(in the rows, 128 means zero)
Each row of numbers stands for one object and depends on some of the facts below. Use the named rows to name the rest.

Facts:
susto ρ 526; stuko ρ 526; lari ρ 602
kepe ρ 602; klalifa ρ 526; segrun ρ 526
drifla ρ 602; budri ρ 256; rusta ρ 256
gabom ρ 256; klelel ρ 526; lutel ρ 526
platur ρ 256; grupi ρ 526; troror ρ 256
bradrus ρ 602; mubro ρ 256; breter ρ 256
gruskina ρ 602; gudabrer ρ 602; peklam ρ 602
griklubus ρ 602; kliklal ρ 526; gegin ρ 526
sitroda ρ 602; felus ρ 526; gudrek ρ 526
neda ρ 526; pafles ρ 256; nofun ρ 256
gazusar ρ 256; skastul ρ 602; faklan ρ 526
fideska ρ 602; tudre ρ 526; ridro ρ 256
bruskin ρ 256; kiklo ρ 256; gizem ρ 526
pludi ρ 526; rafidon ρ 256; pokla ρ 526
tostik ρ 256; bibol ρ 602; stude ρ 256
klustudu ρ 602; gifir ρ 602; fiflar ρ 526
masten ρ 526; sefanim ρ 602; stemak ρ 256
grogras ρ 526; suskom ρ 602; braklel ρ 256
neklizo ρ 526; niri ρ 526; plukek ρ 602
plisom ρ 256; brovu ρ 602; klizer ρ 602
tuvul ρ 256; tadrus ρ 526; todam ρ 602
lumus ρ 526; runim ρ 256; feduk ρ 602
figek ρ 526; defluk ρ 526; dupesku ρ 602
flefa ρ 526; sutroflor ρ 256; kletrir ρ 602
grogak ρ 526; dredri ρ 602; fadepin ρ 526
gridra ρ 602; lugun ρ 256; vopal ρ 256
stutra ρ 602; noti ρ 526; tregror ρ 526
pleploben ρ 526; skegram ρ 256; gregril ρ 526
pliresil ρ 256; beril ρ 256; rulo ρ 526
rorer ρ 526; bagruk ρ 526; tenan ρ 526
drusko ρ 602; zugrem ρ 256; draren ρ 526
fliklu ρ 526; pupla ρ 526; linun ρ 526
drurabra ρ 526; bezek ρ 602; biruk ρ 602
fleskil ρ 602; pliger ρ 526; britre ρ 602
stuklan ρ 526; stutrok ρ 256; stubrom ρ 602
gaklu ρ 602; tastin ρ 256; ratik ρ 602
tupil ρ 602; skurason ρ 602; budrak ρ 526
sagro ρ 256; zapek ρ 602; mabak ρ 256
flidrol ρ 256; drepal ρ 526; dredenel ρ 256
fluskun ρ 526; lonin ρ 526; zoplos ρ 526
fluru ρ 602; flokir ρ 602; dropega ρ 526
pluplus ρ 602; magrul ρ 602; neflo ρ 256
binom ρ 256; flefogrek ρ 602; klaska ρ 526
kestem ρ 526; felo ρ 602; pazal ρ 526
fluzok ρ 602; fleku ρ 256; brefan ρ 602
fisivul ρ 256; dipevus ρ 256; broram ρ 602
klaske ρ 256; bero ρ 256; vubrosol ρ 602
gigrol ρ 256; dibron ρ 526; zuplis ρ 526
nukaplo ρ 256; zisan ρ 602; pustin ρ 256
zestostas ρ 526; trivubru ρ 602; gufidem ρ 526
degrun ρ 526; stumolon ρ 526; pletru ρ 526
truvik ρ 602; teser ρ 526; ploza ρ 602
mepus ρ 526; lolor ρ 602; guter ρ 256
zikleze ρ 256; floston ρ 256; klogepa ρ 526
susto Φ fluru; stuko Φ bradrus; lari Φ pludi
klalifa Φ flidrol; segrun Φ klelel; drifla Φ stuklan
drifla Φ lari; budri Φ tenan; klelel Φ rulo
klelel Φ kestem; klelel Φ tenan; grupi Φ gaklu
bradrus Φ kliklal; mubro Φ nukaplo; mubro Φ flokir
breter Φ fluru; breter Φ bero; kliklal Φ zikleze
kliklal Φ draren; gegin Φ gaklu; felus Φ bradrus
felus Φ gegin; nofun Φ drusko; nofun Φ bruskin
fideska Φ sefanim; kiklo Φ tenan; pludi Φ gridra
rafidon Φ stude; rafidon Φ gaklu; tostik Φ klelel
stude Φ drurabra; klustudu Φ kiklo; gifir Φ stemak
fiflar Φ bero; masten Φ drurabra; masten Φ susto
sefanim Φ platur; sefanim Φ noti; suskom Φ kliklal
suskom Φ gegin; neklizo Φ fadepin; plisom Φ dredri
plisom Φ klizer; plisom Φ budrak; klizer Φ fleku
klizer Φ todam; todam Φ gridra; todam Φ platur
lumus Φ noti; flefa Φ vopal; flefa Φ bradrus
flefa Φ fideska; flefa Φ fiflar; flefa Φ truvik
flefa Φ pliger; flefa Φ kiklo; flefa Φ beril
kletrir Φ gridra; kletrir Φ tupil; dredri Φ sitroda
vopal Φ gridra; tregror Φ zoplos; beril Φ vopal
rulo Φ susto; rulo Φ fluru; rulo Φ kestem
rorer Φ guter; tenan Φ fluru; drusko Φ stemak
draren Φ klelel; fliklu Φ drurabra; fliklu Φ braklel
fliklu Φ susto; fliklu Φ klelel; fliklu Φ truvik
pupla Φ fluskun; drurabra Φ klelel; bezek Φ dredenel
pliger Φ guter; pliger Φ noti; pliger Φ gigrol
stuklan Φ plisom; gaklu Φ breter; gaklu Φ gridra
gaklu Φ gigrol; gaklu Φ bruskin; tastin Φ susto
ratik Φ draren; tupil Φ gaklu; tupil Φ noti
sagro Φ flidrol; zapek Φ sitroda; zapek Φ rorer
zapek Φ budri; drepal Φ stuklan; drepal Φ figek
drepal Φ bruskin; dredenel Φ gruskina; dredenel Φ troror
fluskun Φ grogak; zoplos Φ kiklo; fluru Φ kestem
flokir Φ grogak; pluplus Φ grogak; binom Φ felus
flefogrek Φ broram; felo Φ klogepa; pazal Φ sitroda
pazal Φ plisom; pazal Φ platur; fluzok Φ gudrek
brefan Φ dredenel; brefan Φ tenan; fisivul Φ dredenel
fisivul Φ ratik; broram Φ braklel; bero Φ draren
bero Φ klelel; dibron Φ draren; nukaplo Φ stude
nukaplo Φ klaska; zisan Φ dredenel; zisan Φ vopal
zisan Φ gruskina; pustin Φ linun; trivubru Φ sutroflor
gufidem Φ truvik; degrun Φ platur; degrun Φ tostik
pletru Φ mepus; pletru Φ sefanim; mepus Φ fadepin
mepus Φ sefanim; stuko λ susto; stuko λ stutrok
kepe λ fadepin; kepe λ gizem; kepe λ tudre
gabom λ dredri; gabom λ drurabra; lutel λ dredri
lutel λ noti; gruskina λ beril; gudabrer λ noti
peklam λ dredri; peklam λ noti; peklam λ stutra
griklubus λ noti; gudrek λ plukek; neda λ stutra
gazusar λ lutel; gazusar λ zestostas; gazusar λ skurason
skastul λ gridra; skastul λ zestostas; faklan λ klelel
faklan λ pokla; ridro λ dupesku; ridro λ tostik
bruskin λ zugrem; gizem λ zugrem; gizem λ drusko
pokla λ noti; tostik λ plisom; tostik λ zugrem
bibol λ rusta; bibol λ zestostas; stude λ fadepin
stemak λ noti; suskom λ stutrok; niri λ brovu
plukek λ plisom; plisom λ noti; tuvul λ tregror
tuvul λ noti; runim λ tadrus; runim λ klaske
runim λ zuplis; dupesku λ noti; dredri λ noti
lugun λ stemak; lugun λ truvik; lugun λ stutrok
tregror λ noti; pleploben λ noti; skegram λ zuplis
gregril λ floston; pliresil λ magrul; pliresil λ dipevus
beril λ dredri; bagruk λ klelel; bagruk λ noti
drusko λ noti; zugrem λ dredri; zugrem λ zuplis
drurabra λ tupil; drurabra λ bero; biruk λ dredri
fleskil λ defluk; britre λ stemak; britre λ noti
stuklan λ lutel; stubrom λ rafidon; stubrom λ noti
tastin λ dredri; tastin λ lugun; ratik λ ridro
ratik λ zuplis; tupil λ fluru; tupil λ zuplis
skurason λ noti; budrak λ dredenel; budrak λ stutra
zapek λ pafles; mabak λ klaske; mabak λ stutra
dredenel λ flefogrek; dredenel λ tudre; fluskun λ stutra
lonin λ dredri; lonin λ troror; fluru λ noti
dropega λ noti; flefogrek λ zuplis; kestem λ noti
fluzok λ plukek; fluzok λ zugrem; fluzok λ zestostas
brefan λ plisom; brefan λ stutrok; dipevus λ lugun
bero λ rulo; bero λ lugun; bero λ lutel
vubrosol λ susto; nukaplo λ teser; pustin λ plukek
zestostas λ zugrem; zestostas λ noti; stumolon λ stemak
truvik λ fadepin; truvik λ lutel; truvik λ noti
truvik λ zuplis; ploza λ flefogrek; lolor λ klelel
lolor λ zuplis; zikleze λ gridra

Some rows with their names:
[120 129 122 179 133  90 126 137 130 119 118 151 132 168 145 149 140 153
 191 156 129 105 163 126 156 103]: zisan
[124 128 106  85 133 175  95  99 118 133 112 131 136 121 138 145 145 137
 138 117 134 125 139 133 126 140]: tudre
[141 128 132 163 127 132 119 176 124 125 106 135 103 108 123 146 150 115
  84 116 115 111 116 122 179 118]: mubro
[127 119 110  79 133 175  91  96 118 131 105 141 136 122 139 139 144 144
 138 120 133 128 136 134 129 139]: fadepin
[124  99 130 123 130 111 122 175 131 128 136 147 144 131 111 160 130 156
 157 160 136 112 139 126 113 102]: skurason
[107 100 120 138 130 112 120 179 119 124 112 124 151 116 129 150 133 145
 184 166 133  95 143 128 140 142]: flefogrek
[104 111 120 119 131 110 126 178 125 122 115 115 145 127 115 165 136 149
 172 155 135  95 136 125 128 140]: ploza
[161 130 135 197 124 131 115 176 120 144 134 143 120 138 139 134 150 103
 100 127 126 105 131 120 149  73]: beril
[125 137 111 101 143 161 103  66 114 121 110 151 120 139 126 142 142 139
 128 114 126 125 135 136 159 130]: pupla
[152 106 120 137 133 105 109 244 153 162 154  95 151 118 109 116 133  86
  58 119  97 108 132 140 167 113]: tostik
[106  99 130 142 137 102 126 138 114 107 101 168 133 118 116 155 135 158
 157 170 131 105 123 132 175 144]: fideska
[115 108 126 115 134 105 128 165 128 119 130 125 139 138 109 166 132 151
 156 158 131 103 134 125 123 111]: bibol
[125 126 114 109 146 163 103  54 102 116 104 169 120 135 124 137 142 139
 123 119 129 122 126 137 173 144]: felus
[144 145 120 190 143  94 126 137 146 120 109 156 142 157 117 131 124 164
 197 137 127  97 170 116 145  90]: brefan
[139 130 115 110 147 163 101  64 110 130 127 165 131 146 114 135 135 136
 122 114 132 116 134 133 139 113]: stuklan
[149  96 143 175 126 142 114 158 103 131 113 150 115  83 118 135 146 102
  67 154 129 112  91 127 167 112]: rafidon
[151 140 129 177 133 135 126 166 141 133 111 117 115  77  83 133 132 108
  76 119 121 103 105 118 138 104]: tastin

Name these rows:
No name comes twice in this set of rows, the named rows included.
[130 127 106  85 144 139  99  98 127 135 128 149 139 154 127 132 141 133
 114 106 116 127 142 147 175 142]	dibron
[113 148 110 110 148 175 101 107  96 124 117 209 129 124 115 143 137 153
 131  78 132 113 140 133 171 141]	fluskun
[144 112 134 141 121 142 113 201 127 135 115 114 109 106 132 150 150 115
  85 118 118 115 120 120 147 103]	rusta
[164 113 118 139 135  92 107 232 162 162 149 112 161 121 103 113 135  92
  52 110  98 109 128 139 187 120]	bero
[140 167 125 229 133 132 122 171 141 122  94 137  88 122 144 123 136 121
 131  92 102 104 165 115 180  81]	kiklo
[135 127 132 156 130 130 122 169 121 124 110 128 103 107 111 149 148 112
  73 119 118 107 103 123 176 123]	nukaplo
[115 122 125 128 133 110 132 186 128 129 147 158 151 129  96 170 130 154
 148 144 140 102 132 126 118 117]	peklam
[123 111 121 121 145 163 110  20  85 115 105 167 126 109 111 136 145 120
 107 166 141 121  88 144 173 159]	gegin
[118 126 122 173 133  94 126 147 131 116 113 155 131 158 142 151 137 159
 190 151 126 106 161 127 161 111]	bezek
[140 120 128 154 130 130 117 190 126 135 115 109 125  92 105 136 140  99
  74 128 116 100 105 126 166 128]	stude
[113  73 137 157 138 114 127 118  85 114 112 158 152  95 103 145 133 129
 151 213 149  89  90 134 154 157]	tupil
[140 127 115 110 144 168  97  78 112 132 126 168 133 139 124 130 132 140
 133 113 129 123 146 134 129  98]	tregror
[144 149 124 188 128 138 110 204 117 135 109 133 113 136 148 135 151 112
 129  86 116  89 152 114 171  97]	dredenel
[130 141 110  98 143 173 109  75 129 134 132 129 127 118  97 139 126 138
 118 115 130 128 132 133  97 102]	kestem

The same objects again, as new rows of numbers:
Known rows:
[139 140 123 102  93  84  96 149 169 193 170 130 118 115 116 113 159 121
 141 143  80 117  67 153 128 147 118 125 112]: mepus
[111 140 108 159  65  89 130 152 170 205 133 126 145 131 158 127 159 143
 180 124 107 120  63 143 100 117 136 134 131]: runim
[143 147 114  99 100  85  84 132 171 196 143 131 115 101 114 109 167 129
 141 139  75 126  59 147 120 145 120 130 117]: tadrus
[124 136 122 160  67  81 127 162 174 189 142 126 133 136 159 135 146 132
 180 139 124 111  81 137 105 116 146 132 132]: kiklo
[139 140 109 100 109  80 102 120 162 173 133 134 107 135 136 105 182 107
 165 144  72 121  94 178 113 173  97  75 114]: klogepa
[138 149 130 160  69  90 121 158 185 195 135 128 139 128 155 130 151 132
 181 141 124 115  93 135 106 116 158 131 120]: rafidon
[123 155 127 160  63  95 130 157 176 201 133 127 158 131 157 133 155 125
 181 136 118 117  86 136 102 117 148 132 100]: tastin
[142 138 123 102  93  88  96 156 169 189 158 132 122 116 116 112 165 114
 137 145  81 116  73 150 125 146 130 122 101]: lumus
[123 136 119 161  67  83 125 165 173 185 137 127 136 136 161 135 150 126
 179 141 125 110  86 135 104 117 152 130 123]: sagro
[122 136 123 160  68  77 127 156 174 193 149 127 128 136 160 136 143 140
 181 137 123 111  76 139 107 116 134 133 140]: braklel
[125 145 118 119  91  69 134 148 132 166 155 174 174 122 110 152 146 157
 184 151  88 117  51 151 113 124 132  84 135]: broram
[141 138 124 101  93  87  96 156 169 189 158 133 122 116 116 112 165 115
 137 145  81 117  74 150 125 145 130 122 101]: neklizo
[116 143 113 119  87  70 135 148 132 171 157 172 175 123 111 152 147 159
 184 150  87 116  48 159 114 126 126  83 137]: fleskil
[111 151  90  92  95  73  97 134 134 167 166 163 176 138 107 153 151 167
 177 159 136  97  67 194  99 110 144  75 136]: trivubru
[127 144 119 118  89  70 135 151 132 163 152 176 174 122 109 152 147 154
 184 151  89 118  53 149 112 124 138  83 131]: gifir
[118 148 125 161  63  86 128 149 166 198 137 127 151 134 162 138 146 129
 182 135 118 113  76 137 103 120 128 132 112]: pliresil
[132 159 123  99  92  96  98 141 176 208 152 132 133 104 116 110 171 129
 143 132  75 126  76 169 128 148 117 127 104]: bagruk

Rows to name:
No name comes twice in this set of rows, the named rows included.
[132 150 128 160  69  86 124 150 176 205 136 128 152 134 160 132 150 137
 180 121 113 121  85 142 103 118 143 133 128]	tostik
[134 171 131 115  78  74 134 136 130 167 140 180 176 123 111 157 146 141
 184 148  82 122  50 144 107 130 125  87 103]	suskom
[142 173 129 113 101  67 128 131 132 178 148 182 175 118 111 150 144 160
 184 143  83 125  67 153 116 126 133  91 138]	plukek
[128 160 121  99  85  97 102 141 177 207 154 130 128 100 114 109 170 131
 146 140  77 122  73 164 129 149 116 125 100]	lonin
[136 151 124 160  74  82 114 143 179 201 134 128 137 130 158 128 149 142
 180 126 114 120  87 137 104 116 148 134 136]	zugrem
[126 156 127 160  66  92 126 149 184 201 136 127 137 126 155 130 149 143
 182 138 119 117  87 136 107 116 146 133 126]	beril
[132 156 121  99  92  95  97 143 175 207 153 132 132 104 116 109 171 129
 142 132  76 125  75 168 128 149 119 128 105]	faklan
[129 155 128 160  68  85 123 141 185 199 144 126 125 125 155 131 143 150
 183 140 121 116  84 136 110 116 138 133 138]	troror
[141 162 126  99  88  93  95 135 172 204 148 132 129 102 114 110 165 123
 147 138  75 125  68 153 125 149 117 128  99]	drurabra
[143 160 137 161  70  81 117 142 180 200 139 128 141 132 159 134 143 139
 182 128 118 119  89 136 106 117 143 133 131]	plisom
[121 151 111 100  85  92 107 128 171 207 155 126 118  98 113 109 166 143
 148 133  73 128  40 164 121 148 104 132 122]	budrak
[130 169 110 109  95  73 129 124 137 163 138 170 166  93 106 142 149 166
 184 154  85 122  47 138 113 120 137  92 142]	stutra
[135 158 114 110  96  74 131 138 132 171 133 179 175 111 108 144 157 156
 184 145  79 129  48 144 104 123 145  98 130]	flefogrek

The same objects again, as new rows of numbers:
Known rows:
[155  92  87 107 129 118 172  89 144 155 121 156 134  77 134 195 132 149
 151 154 122 101 179 117 116  47 146 138 110 116 122 124 151  88  73 144
 111 148 102 183 165 146  84 185 145 117]: zapek
[ 91 118 178 132 155 158  70 158 123 157 114 128 146  97 120  50 122 102
 113 157  92 168 124 135 110 243 151 100 118 135 121 169 178 137 163 124
 147 110 190 103  69 151 125  85 173 178]: stemak
[137 150 146 149 100 114 119 147 117  80 140 103  99 198 111 134 146 152
 112 112 180 126 101 146 163 117 127 106 151 144 146  81  80 146 136 103
 119 132 114 107 121 145 157 108  97 101]: gregril
[162  82  98 111 158 102 173  90 129 152 106 142 131  85 109 174 137 150
 161 170 110  99 179 135 105  84 145 113 101 106 105 143 147  81  74 127
  95 143 114 161 142 163 105 183 174 134]: todam
[123  89 139 122 168  91  93 119  87 141  68 168 169  90 157  94 151 120
  87 131  91 106 157 138 114 181 176 105 111 145 131 189 135 123 160  99
 140  86 178 114 113 108 127 124 142 185]: guter
[139 112 101  82 162 188 180 106 134 168 159 123 108 111  96 145  99 135
 140 147  85 154  78 116 144  92 114 125 125 143 106  95 145 105 106 157
 127 137 115 172 105 183 105 132 172 114]: gudabrer
[ 90 110 120 111 147 130  81 136 105 137 123 163 164  93 164 107 126  83
  84  96  71 100 164 115 133 167 143 142 115 148 160 189 133 126 166 113
 169  61 169 118 145  69 141 111 110 178]: braklel
[102 135 159 100 144 167  83 124 118 170 100 148 160  88 163  97 135 127
  76 109 113 164  90 115 137 163 157 127 142 178 129 126 159 161 179 133
 171 108 172 135  86 135  91  81 116 148]: gazusar
[145 151 147 158 105 127 141 152 117  88 127  66  97 180 123  96 110 124
 141 112 165 153  45 154 102 129  95 124 156  93 117 125 101 176 141 108
 119 170  99  88 107 122 182 118  96  99]: zuplis
[134 125 102 104 117 174 165 106 162 162 180 135 138  89 119 173 132 124
 183 163 118 124 176  81 125  67  85 169 103 132 107 141 164 105  87 197
 137 138 118 177 161 132  76 162 154 114]: brefan
[174 140 134 168 100  52 150 108 106  81  71 124 125 170 127 132 169 169
 115 126 191 107 132 135 126 118 146 112 126 116 119 118  85 139 120  93
  91 144 100  95 148 122 140 157  99 103]: mepus
[103 128 154 102 140 171  90 137 110 163  97 132 157  73 172  87 118 108
  98 110 102 162  67 133 106 160 152 131 145 149 128 156 162 172 177 117
 169 134 163 131  86 125 120  97 111 149]: zugrem
[122 112  83  93 149 160 166 114 163 158 163 127 132  82 136 173  79 101
 176 119  89 120 128 128 106  54  90 169 127 103 111 137 148 112  92 169
 131 144  98 173 149 110 123 153 150 115]: flefogrek
[146  97 100  74 149 196 171 107 126 163 169  93 106 108 101 152 111 116
 155 146  82 140  70 131 123  94 103 114 123 122 105 120 143 119 109 143
 138 154 110 165 104 178 115 155 155 125]: plukek
[105 124 148 107 110 162  84 146 109 157 109 149 151  78 155  81 147  96
  99 130 111 159  77 115 132 160 168 125 144 161 138 166 144 158 187 132
 176 127 180 139  84 127 106 103 118 127]: dipevus
[142 106  99  83 156 191 178 106 131 166 160 116 107 110 100 145  96 130
 145 142  81 152  69 121 135  94 115 122 126 134 101 105 148 112 108 151
 126 140 112 170 109 177 111 139 164 117]: skurason
[127 179 130 183  47 103 127 141 159  86 141 123 124 159 156 156 141 132
 137 103 194 109 181  99 120  91 115 173 130 102 163 100 115 145 112 130
 115 141  85 113 204  82 135 148  53  98]: fliklu

Rows to name:
No name comes twice in this set of rows, the named rows included.
[ 98 114 130 126 127 125  85 134 115 143 104 170 170  73 183 117 137 102
  92 109 101 105 181 104 114 145 153 153 116 142 164 183 153 128 154 117
 166  84 163 132 157  71 124 125  98 171]	budri
[123  90 128 109 134 169 123 147 160 156 178 114  94  96  86 167 110 133
 184 181 115 131 166 160 123 106 143 102 133 103 133 101 173  81  78 137
 115 168 128 170 107 211 112 142 183 142]	gifir
[146 165 152 133 122 133 128 129 112  89 146  78 109 212 100 116 146 151
 115 111 164 142  73 135 156 145  86 114 139 149 111  94  76 168 149 120
 128 120 120  88 105 137 149 102 105 102]	gudrek
[148 151 163 191  76  67 110 144 147  90  97 111 113 164 123 130 162 175
 149 154 217 130 176 149 108 135 148 109 135  95 133  98 129 134 103 104
  82 180 108  95 143 151 126 148 108 112]	drepal
[ 88 155 133 131 105 145  92 128 145 164 114 179 179  71 185 108 130  94
 103 107 114 139 162  72 128 150 138 186 115 156 143 166 165 140 166 165
 169  99 164 143 156  65  82 112  99 139]	tastin
[169  92  84 117 165 121 215  76 119 161  94 139 128  88 103 130 106 128
 152 163  78 132 105 110  93 107 126 130  99  94  86 154 151  97  90 139
  99 148 102 155 133 149 118 183 176 120]	dredri
[105 122 146 102 116 157  75 149 113 154 111 165 156  85 157  94 155 107
  98 125 118 155  95 118 155 157 166 122 146 180 138 151 137 149 185 133
 175 119 187 145  82 127  93  94 125 126]	pliresil
[151 169 152 149 107 137 139 134 123 101 132  69 102 195 119 104 128 150
 122 106 168 156  64 133 128 139  91 119 142 118 115  94 104 176 144 113
 118 153 103  92 117 136 149 115  96 103]	zestostas
[136  93 115 121 125 161 154 129 145 152 151 134 117  77 116 181 122 144
 179 173 138 114 190 123 103  62 130 137 118 107 133 127 174  94  67 150
 120 157 110 186 155 172 103 172 151 134]	zisan
[154 159 131 181  77  62 138 119 130  85 100 127 128 163 144 146 160 155
 127 119 191 103 173 118 119 108 127 145 119 107 139 114 105 140 114 110
  95 144  90 106 183  98 132 157  74 105]	degrun
[144 149 149 150  75 129 123 157 113  88 133 103  95 180 118 133 145 152
 123 115 195 137  90 142 148 108 130 115 158 132 153  85  91 156 138 103
 121 151 104 117 125 148 155 118  76  95]	klalifa
[143  94  91  87 132 182 171 125 122 152 168 120  99 102  88 142 116 100
 162 160  86 139  76 129 140  85 126 111 132 127 116 133 127 101 113 148
 139 154 120 176 102 169 121 155 166 101]	magrul

